Below is a small trained network, with its code and all its weights. Each question gives an input and a target symbol and asks what happens when units are switched off, that is, made to give their printed mean instead of their output.

import numpy as np


def w(rows, s, z=0):
    codes = np.array(rows[::2]) - 128.0
    scale = np.full(codes.shape[1], s)
    scale[-1] = z or s
    return codes * scale


def norm(h):
    return h / np.sqrt((h * h).mean(-1, keepdims=True) + 1e-5)


def softmax(a):
    e = np.exp(a - a.max(-1, keepdims=True))
    return e / e.sum(-1, keepdims=True)


def log_softmax(a):
    a = a - a.max(-1, keepdims=True)
    return a - np.log(np.exp(a).sum(-1, keepdims=True))


def net(x, mask):
    ids = ['ΔΘΞΦαεμσψ'.index(c) for c in x.split()]
    T = len(ids)
    res = E[ids] + P[:T]
    u = 0
    for l in range(3):
        r = norm(res)
        for j in range(3):
            rows = slice(2 * j, 2 * j + 2)
            q, k, v = (r @ M[l][rows].T for M in (Q, K, V))
            z = softmax(np.where(np.tri(T) > 0, q @ k.T / 2**0.5, -1e9)) @ v
            o = O[l][rows]
            res = res + np.where(mask[u + j], z, o[:, -1]) @ o[:, :-1]
        u += 3
    return log_softmax(norm(res)[-1] @ U[:, :-1].T + U[:, -1])


Q, K, V, O = {}, {}, {}, {}
E = w([
[117,125,171,212,162,97,82,85],'Δ',
[129,131,176,74,120,116,74,84],'Θ',
[102,138,208,194,130,81,34,132],'Ξ',
[41,111,215,122,54,118,101,98],'Φ',
[69,126,184,234,82,222,91,147],'α',
[120,66,82,161,82,128,3,128],'ε',
[203,140,224,30,156,211,158,201],'μ',
[65,58,34,84,251,163,92,160],'σ',
[168,56,140,85,82,72,199,195],'ψ',
],0.0075)
P = w([
[157,74,254,108,180,181,141,94],'0',
[141,101,208,110,145,145,107,129],'1',
[134,100,160,130,136,115,106,145],'2',
[108,136,111,136,119,105,104,180],'3',
[84,136,83,140,99,85,94,190],'4',
[66,164,47,129,81,88,93,217],'5',
],0.0061)
Q[0] = w([
[75,66,125,180,142,149,111,154],'0.h0',
[107,127,148,139,70,113,2,114],'0.h0',
[103,125,121,90,139,178,126,144],'0.h1',
[183,165,52,177,128,96,204,67],'0.h1',
[174,188,170,148,135,163,161,97],'0.h2',
[182,168,95,102,129,184,156,21],'0.h2',
],0.0084)
K[0] = w([
[81,33,68,155,176,160,148,166],'0.h0',
[88,78,64,126,68,143,2,47],'0.h0',
[130,132,134,134,109,67,145,211],'0.h1',
[156,111,241,189,189,139,58,50],'0.h1',
[170,99,167,77,180,204,80,40],'0.h2',
[129,93,252,142,143,160,127,31],'0.h2',
],0.0066)
V[0] = w([
[192,149,207,158,148,106,240,180],'0.h0',
[135,118,9,195,78,85,118,162],'0.h0',
[163,136,200,75,192,174,31,53],'0.h1',
[128,72,105,10,117,240,214,82],'0.h1',
[7,254,123,123,170,89,40,43],'0.h2',
[184,161,96,75,167,157,83,87],'0.h2',
],0.0036)
O[0] = w([
[126,179,29,107,115,125,108,150,37],'0.h0',
[89,105,182,91,116,159,44,93,39],'0.h0',
[99,199,165,49,134,130,87,127,254],'0.h1',
[80,52,209,131,117,159,159,71,137],'0.h1',
[73,254,112,76,45,191,170,141,47],'0.h2',
[115,124,127,103,104,149,100,94,81],'0.h2',
],0.0063,0.0028)
Q[1] = w([
[102,192,57,134,98,120,213,26],'1.h0',
[79,248,173,85,108,189,58,221],'1.h0',
[208,12,70,148,192,201,210,103],'1.h1',
[177,255,75,65,192,104,235,199],'1.h1',
[129,124,182,147,96,48,73,151],'1.h2',
[218,27,131,123,148,119,106,111],'1.h2',
],0.0072)
K[1] = w([
[132,191,254,108,98,213,101,70],'1.h0',
[88,134,13,123,103,170,63,193],'1.h0',
[195,169,211,76,214,63,144,150],'1.h1',
[151,195,172,128,77,131,251,218],'1.h1',
[115,87,44,117,125,152,145,124],'1.h2',
[147,131,139,102,196,116,223,154],'1.h2',
],0.0083)
V[1] = w([
[145,138,155,113,22,108,162,188],'1.h0',
[33,139,97,57,227,151,116,194],'1.h0',
[106,133,117,14,115,2,144,95],'1.h1',
[38,138,156,185,78,142,179,129],'1.h1',
[107,127,180,132,56,130,59,133],'1.h2',
[102,108,111,170,78,123,80,87],'1.h2',
],0.0068)
O[1] = w([
[230,164,188,226,146,30,90,108,93],'1.h0',
[37,51,113,140,66,90,233,201,253],'1.h0',
[88,187,132,108,167,24,124,86,60],'1.h1',
[172,137,203,140,83,120,248,141,37],'1.h1',
[164,115,157,49,116,93,1,141,251],'1.h2',
[207,99,121,82,116,163,89,91,33],'1.h2',
],0.0061,0.0027)
Q[2] = w([
[140,2,179,224,204,60,120,147],'2.h0',
[148,119,66,167,163,128,200,48],'2.h0',
[98,105,20,115,100,177,215,63],'2.h1',
[176,169,59,139,202,90,153,90],'2.h1',
[134,154,93,170,123,119,116,81],'2.h2',
[144,182,138,61,127,149,137,138],'2.h2',
],0.0091)
K[2] = w([
[181,105,59,179,112,24,166,180],'2.h0',
[101,107,125,85,255,140,154,162],'2.h0',
[27,150,161,147,175,167,154,16],'2.h1',
[144,94,215,166,122,104,133,34],'2.h1',
[157,150,182,150,136,145,130,93],'2.h2',
[171,102,107,119,134,134,106,207],'2.h2',
],0.0091)
V[2] = w([
[136,83,76,92,183,81,133,227],'2.h0',
[199,84,130,123,141,73,137,120],'2.h0',
[91,104,135,136,96,93,119,2],'2.h1',
[127,95,150,78,207,123,139,190],'2.h1',
[158,86,109,193,93,105,100,160],'2.h2',
[100,106,141,74,114,105,109,131],'2.h2',
],0.0071)
O[2] = w([
[213,65,68,209,109,58,103,143,210],'2.h0',
[128,2,158,211,132,41,182,89,168],'2.h0',
[124,204,65,114,44,127,100,40,45],'2.h1',
[74,63,120,153,169,57,118,137,254],'2.h1',
[80,201,134,115,16,119,91,142,120],'2.h2',
[89,55,77,99,127,93,157,122,181],'2.h2',
],0.0061,0.0068)
U = w([
[112,209,79,166,245,180,154,151,69],'Δ',
[95,162,115,91,204,86,184,61,38],'Θ',
[131,166,99,157,130,37,107,244,138],'Ξ',
[115,196,196,143,100,59,228,86,72],'Φ',
[224,125,176,147,118,206,202,186,47],'α',
[144,102,137,81,140,150,22,86,37],'ε',
[91,26,245,117,240,108,150,173,252],'μ',
[3,76,51,116,87,156,234,144,55],'σ',
[198,74,68,237,127,59,156,90,153],'ψ',
],0.0054,0.0039)

Each question gives the input, a string of symbols that net reads in full, and the target symbol t.
The units are the heads (2 rows each of Q, K, V and O). Each row of codes is followed by its name. A weight is (code - 128) times the scale printed after its matrix; where a second scale follows, it is the last column's (O and U).
mask holds one flag per head, layer by layer. A switched-off head (its flag False) gives its mean, the last column of its rows in O, instead of its output. The means were averaged over made-up inputs and are rounded, as every weight is.
A unit's drop is (log p(t) with every unit on - log p(t) with that unit switched off) / (log p(t) with every unit on - log p(t) with every unit switched off).
The circuit of an input: a set's keep is (log p(t) with only the set's units on - log p(t) with every unit switched off) / (log p(t) with every unit on - log p(t) with every unit switched off). Starting from all 9 units, units are removed one at a time, each time the one whose removal leaves the highest keep (on an exact tie, the one counted first), for as long as the keep stays at least 0.8.
circuit, biggest first: the units of the circuit, biggest drop first
most important unit: the unit with the biggest drop
heads that matter: for each layer, one digit per head in row order, 1 if its drop is at least 0.15 and else 0, layers parted by /
drop when u is switched off: that unit's drop, to one decimal
input ψ Δ σ Δ ε, target σ: heads that matter	101 / 100 / 000
input Ξ Δ ψ σ Ξ Ξ, target σ: heads that matter	101 / 100 / 000
input ε Δ Φ Δ ψ α, target ψ: circuit, biggest first	[2.h0 0.h1]
input Θ α ψ ε Θ, target ψ: most important unit	0.h1
input Δ Ξ Θ ψ Δ Φ, target ψ: circuit, biggest first	[2.h0 0.h1 0.h2]
input α ε Ξ, target ε: circuit, biggest first	[1.h2 2.h1 1.h0]
input Φ Ξ Φ, target Φ: circuit, biggest first	[1.h1 0.h2 2.h1]
input ε μ σ Θ Δ, target σ: heads that matter	000 / 100 / 000
input α μ α ψ σ, target ψ: circuit, biggest first	[2.h0 0.h1]
input Ξ Φ α, target α: circuit, biggest first	[1.h1 0.h2 2.h1]
input μ Θ Ξ σ, target σ: heads that matter	000 / 100 / 000
input ε Δ Φ, target ε: circuit, biggest first	[2.h1 1.h2 1.h0]
input Δ Ξ Δ, target Ξ: circuit, biggest first	[0.h1 0.h2 0.h0]
input Δ Δ ψ, target ψ: circuit, biggest first	[2.h0 0.h0]
input Ξ μ ψ Θ ψ μ, target ψ: heads that matter	010 / 000 / 100
input μ ε σ α ψ μ, target ψ: most important unit	0.h1
input Δ Δ α Θ, target α: circuit, biggest first	[1.h1 0.h2]
input ε α α, target ε: circuit, biggest first	[1.h2 1.h0 2.h1]
input α ε Θ, target ε: circuit, biggest first	[2.h1 1.h0]
input Θ Δ ψ α Θ ε, target ε: most important unit	0.h2
input Δ ε Δ, target ε: circuit, biggest first	[2.h1 1.h2 1.h0]
input ε ψ σ, target ψ: heads that matter	000 / 000 / 100
input σ μ ε Δ σ Ξ, target σ: heads that matter	000 / 100 / 000
input ε α ψ α, target ψ: heads that matter	000 / 000 / 100
input Δ σ Θ, target σ: drop when 1.h0 is switched off	0.7
input Ξ Δ ε Θ Δ, target ε: drop when 2.h1 is switched off	0.1
